Below are the code and all the weights of a small trained network. Each question names an input and a class and asks about switching units off, where a switched-off unit gives its printed mean instead of its output.

import numpy as np


def w(rows, s, z=0):
    codes = np.array(rows[::2]) - 128.0
    scale = np.full(codes.shape[1], s)
    scale[-1] = z or s
    return codes * scale


def f(y):
    return np.maximum(y, 0)


def log_softmax(a):
    a = a - a.max(-1, keepdims=True)
    return a - np.log(np.exp(a).sum(-1, keepdims=True))


def net(x, mask):
    res = np.array(x, float).reshape(1, 8) / 4 @ E
    y = f(res @ A[0][:, :-1].T + A[0][:, -1])
    res = res + np.where(mask, y, B[0][:, -1]) @ B[0][:, :-1]
    return log_softmax(res[-1] @ U[:, :-1].T + U[:, -1])


A, B = {}, {}
E = w([
[133,127,115,118,236,111,78],'x0',
[141,85,110,118,159,221,189],'x1',
[131,127,129,130,129,128,127],'x2',
[131,128,127,126,128,127,126],'x3',
[128,128,127,129,129,129,129],'x4',
[126,125,129,131,128,129,130],'x5',
[126,130,130,123,128,129,128],'x6',
[113,136,254,131,143,157,119],'x7',
],0.0083)
A[0] = w([
[120,160,131,121,198,80,96,123],'N1',
[137,140,108,140,84,156,157,82],'N2',
[132,110,154,109,120,233,182,1],'N3',
[131,125,170,135,233,81,56,5],'N4',
[135,135,45,139,86,112,113,191],'N5',
[124,120,104,132,81,154,155,60],'N6',
[141,132,205,135,187,167,131,22],'N7',
[130,118,187,128,56,108,121,122],'N8',
[130,97,3,123,247,188,150,109],'N9',
[110,121,145,118,136,236,201,9],'N10',
[124,109,65,134,187,147,152,106],'N11',
[138,133,25,128,40,66,129,31],'N12',
[133,112,101,135,24,166,183,54],'N13',
[114,121,79,120,165,153,125,111],'N14',
[133,128,164,129,82,117,119,119],'N15',
[104,169,254,130,30,89,97,130],'N16',
[127,130,128,125,129,125,130,126],'N17',
[132,125,170,135,79,111,126,123],'N18',
[113,112,102,134,51,157,179,68],'N19',
[133,119,194,143,169,138,145,146],'N20',
[138,143,33,111,55,85,124,58],'N21',
[137,124,102,142,47,160,183,62],'N22',
[132,154,156,134,181,100,100,37],'N23',
[134,110,116,140,42,137,203,219],'N24',
[123,152,176,111,65,124,114,151],'N25',
[136,151,88,137,136,12,38,9],'N26',
[139,122,175,133,167,182,99,27],'N27',
[134,138,79,142,108,109,133,176],'N28',
[126,128,208,141,192,174,128,13],'N29',
[140,126,138,136,148,242,206,184],'N30',
[130,123,117,125,110,138,139,95],'N31',
[123,115,81,121,161,140,135,102],'N32',
[129,151,121,140,120,38,93,171],'N33',
],0.0075,0.0042)
B[0] = w([
[80,81,151,81,101,135,96,187],'N1',
[127,116,109,89,136,108,100,153],'N2',
[52,113,237,197,114,162,110,171],'N3',
[39,90,228,155,85,180,92,177],'N4',
[118,88,132,51,145,118,70,222],'N5',
[137,113,98,87,136,107,108,150],'N6',
[108,83,91,44,122,88,71,164],'N7',
[158,165,115,190,134,138,171,181],'N8',
[229,200,27,160,126,78,208,254],'N9',
[61,108,237,166,122,177,81,177],'N10',
[173,165,82,143,124,105,174,186],'N11',
[57,115,230,196,117,183,116,199],'N12',
[118,94,91,35,137,87,74,187],'N13',
[156,154,94,141,117,108,156,168],'N14',
[151,151,120,166,135,133,152,160],'N15',
[196,190,110,254,137,158,225,236],'N16',
[130,125,125,130,129,129,125,129],'N17',
[157,143,115,176,129,140,157,165],'N18',
[122,101,98,57,137,98,84,175],'N19',
[81,104,162,133,111,149,100,186],'N20',
[72,112,216,170,127,173,99,194],'N21',
[119,102,92,48,140,98,87,177],'N22',
[92,123,178,167,116,153,112,147],'N23',
[66,118,221,172,133,163,113,236],'N24',
[169,153,123,191,132,152,163,185],'N25',
[133,80,51,3,154,90,80,195],'N26',
[114,107,96,59,130,95,97,150],'N27',
[111,109,128,82,143,117,97,190],'N28',
[110,82,81,27,121,92,67,167],'N29',
[109,97,86,46,129,82,63,243],'N30',
[135,122,115,116,135,124,117,136],'N31',
[161,148,95,140,128,118,158,164],'N32',
[75,81,179,81,118,162,97,208],'N33',
],0.016,0.0059)
U = w([
[73,120,237,177,96,203,123,213],'0',
[136,94,64,30,154,57,89,126],'1',
[244,236,75,190,139,116,254,6],'2',
],0.0071,0.0011)

Each question gives the input, the list of numbers given to net, and the class t.
The units are the neurons (one row each of A and B). Each row of codes is followed by its name. A weight is (code - 128) times the scale printed after its matrix; where a second scale follows, it is the last column's (A, B and U).
mask holds one flag per neuron, in row order. A switched-off neuron (its flag False) gives its mean, the last column of its row in B, instead of its output. The means were averaged over made-up inputs and are rounded, as every weight is.
A unit's drop is (log p(t) with every unit on - log p(t) with that unit switched off) / (log p(t) with every unit on - log p(t) with every unit switched off).
The circuit of an input: a set's keep is (log p(t) with only the set's units on - log p(t) with every unit switched off) / (log p(t) with every unit on - log p(t) with every unit switched off). Starting from the 12 units with the biggest drops (on a tie, the unit counted first), units are removed one at a time, each time the one whose removal leaves the highest keep (on an exact tie, the one counted first), for as long as the keep stays at least 0.8.
circuit, biggest first: the units of the circuit, biggest drop first
top k neurons: the k neurons with the biggest drops, biggest first
drop of u: that unit's drop, to one decimal
input [0,-8,6,-1,-6,4,2,-2], class 0: circuit, biggest first : N12
input [1,4,5,-7,-1,-3,-1,7], class 1: top 2 neurons : N29; N30
input [0,-3,0,-5,-6,-2,8,-3], class 0: top 3 neurons : N30; N9; N13
input [-8,0,-7,7,-5,6,-7,-6], class 0: top 3 neurons : N12; N24; N21
input [6,1,7,-8,-3,-7,-3,7], class 1: top 2 neurons : N29; N7
input [7,3,-3,0,2,-7,-8,7], class 1: top 2 neurons : N29; N7
input [0,-4,3,0,5,3,6,-6], class 0: top 3 neurons : N12; N21; N30
input [5,8,6,2,1,6,-1,8], class 1: top 3 neurons : N29; N30; N7
input [-8,7,-4,0,-7,-2,6,-3], class 1: top 3 neurons : N13; N30; N22
input [-8,0,8,-3,8,6,-3,-8], class 0: top 2 neurons : N12; N24
input [0,-6,-5,2,2,4,8,-3], class 0: top 3 neurons : N12; N30; N9
input [5,4,-7,4,1,-2,-2,7], class 1: top 2 neurons : N29; N7
input [0,-8,-4,-2,-4,-7,8,2], class 2: top 2 neurons : N16; N24
input [-1,-8,8,-1,5,-5,-8,5], class 2: circuit, biggest first : N16
input [3,4,-8,6,3,-6,-4,-1], class 2: drop of N9 : 0.1
input [-1,-5,1,7,-8,5,-7,4], class 2: drop of N16 : 0.2
input [2,6,-1,-7,-3,1,0,-4], class 2: drop of N9 : 0.4
